Below is a small trained network, with its code and all its weights. Each question gives an input and a class and asks what happens when units are switched off, that is, made to give their printed mean instead of their output.

import numpy as np


def w(rows, s, z=0):
    codes = np.array(rows[::2]) - 128.0
    scale = np.full(codes.shape[1], s)
    scale[-1] = z or s
    return codes * scale


def norm(h):
    return h / np.sqrt((h * h).mean(-1, keepdims=True) + 1e-5)


def f(y):
    return np.maximum(y, 0)


def log_softmax(a):
    a = a - a.max(-1, keepdims=True)
    return a - np.log(np.exp(a).sum(-1, keepdims=True))


def net(x, mask):
    res = np.array(x, float).reshape(1, 4) / 4 @ E
    u = 0
    for l in range(2):
        y = f(norm(res) @ A[l][:, :-1].T + A[l][:, -1])
        res = res + np.where(mask[u : u + 3], y, B[l][:, -1]) @ B[l][:, :-1]
        u += 3
    return log_softmax(norm(res)[-1] @ U[:, :-1].T + U[:, -1])


A, B = {}, {}
E = w([
[122,113,170,69,24,245,178,198,153],'x0',
[42,154,86,111,105,97,168,96,114],'x1',
[50,227,132,189,144,129,96,151,104],'x2',
[133,143,227,141,74,155,206,110,101],'x3',
],0.012)
A[0] = w([
[152,116,111,118,129,17,166,72,181,2],'L0N0',
[101,162,79,135,163,175,27,255,187,96],'L0N1',
[35,254,114,220,159,121,73,121,104,168],'L0N2',
],0.0081,0.0065)
B[0] = w([
[76,48,135,81,254,196,246,213,35,157],'L0N0',
[190,3,108,112,208,252,86,45,19,206],'L0N1',
[106,158,157,75,25,58,31,134,246,254],'L0N2',
],0.008,0.0089)
A[1] = w([
[167,139,127,107,72,109,217,162,206,7],'L1N0',
[56,161,31,121,149,11,132,80,155,184],'L1N1',
[66,87,29,57,112,145,100,175,165,229],'L1N2',
],0.012,0.0017)
B[1] = w([
[68,180,189,160,140,67,73,142,137,197],'L1N0',
[57,164,196,130,65,131,188,199,151,246],'L1N1',
[116,164,188,203,142,9,134,174,127,255],'L1N2',
],0.013,0.0095)
U = w([
[109,74,121,80,114,202,253,129,97,62],'0',
[95,152,233,147,87,113,141,164,166,232],'1',
[193,92,79,155,212,77,52,91,128,3],'2',
],0.016,0.0036)

Each question gives the input, the list of numbers given to net, and the class t.
The units are the neurons (one row each of A and B). Each row of codes is followed by its name. A weight is (code - 128) times the scale printed after its matrix; where a second scale follows, it is the last column's (A, B and U).
mask holds one flag per neuron, layer by layer. A switched-off neuron (its flag False) gives its mean, the last column of its row in B, instead of its output. The means were averaged over made-up inputs and are rounded, as every weight is.
A unit's drop is (log p(t) with every unit on - log p(t) with that unit switched off) / (log p(t) with every unit on - log p(t) with every unit switched off).
The circuit of an input: a set's keep is (log p(t) with only the set's units on - log p(t) with every unit switched off) / (log p(t) with every unit on - log p(t) with every unit switched off). Starting from all 6 units, units are removed one at a time, each time the one whose removal leaves the highest keep (on an exact tie, the one counted first), for as long as the keep stays at least 0.8.
units of the circuit, in order: the units of the circuit, biggest drop first
unit that matters most: the unit with the biggest drop
top k neurons: the k neurons with the biggest drops, biggest first
drop of u: that unit's drop, to one decimal
input [6,-6,1,-3], class 0: top 2 neurons	[L0N1 L0N2]
input [8,-2,2,-4], class 0: unit that matters most	L0N1
input [-5,5,-6,8], class 0: units of the circuit, in order	[L0N0 L1N2]
input [5,-4,1,1], class 0: units of the circuit, in order	[L0N2 L1N2]
input [-1,-6,-4,-1], class 2: top 2 neurons	[L1N1 L0N2]
input [-7,-1,-7,2], class 0: units of the circuit, in order	[L1N2 L0N0]
input [-3,-5,4,-2], class 2: top 2 neurons	[L0N1 L1N1]
input [-4,-6,-4,4], class 2: top 3 neurons	[L1N1 L0N2 L1N2]
input [-7,-6,3,-4], class 1: top 2 neurons	[L1N1 L0N2]
input [1,-5,-4,-6], class 2: drop of L1N0	0.0
input [-3,-6,-6,-1], class 2: drop of L1N1	0.3
input [-6,-4,-3,2], class 2: drop of L0N2	0.5
input [7,-6,6,-8], class 2: drop of L0N1	0.5
input [-4,-6,-2,3], class 2: units of the circuit, in order	[L1N1]
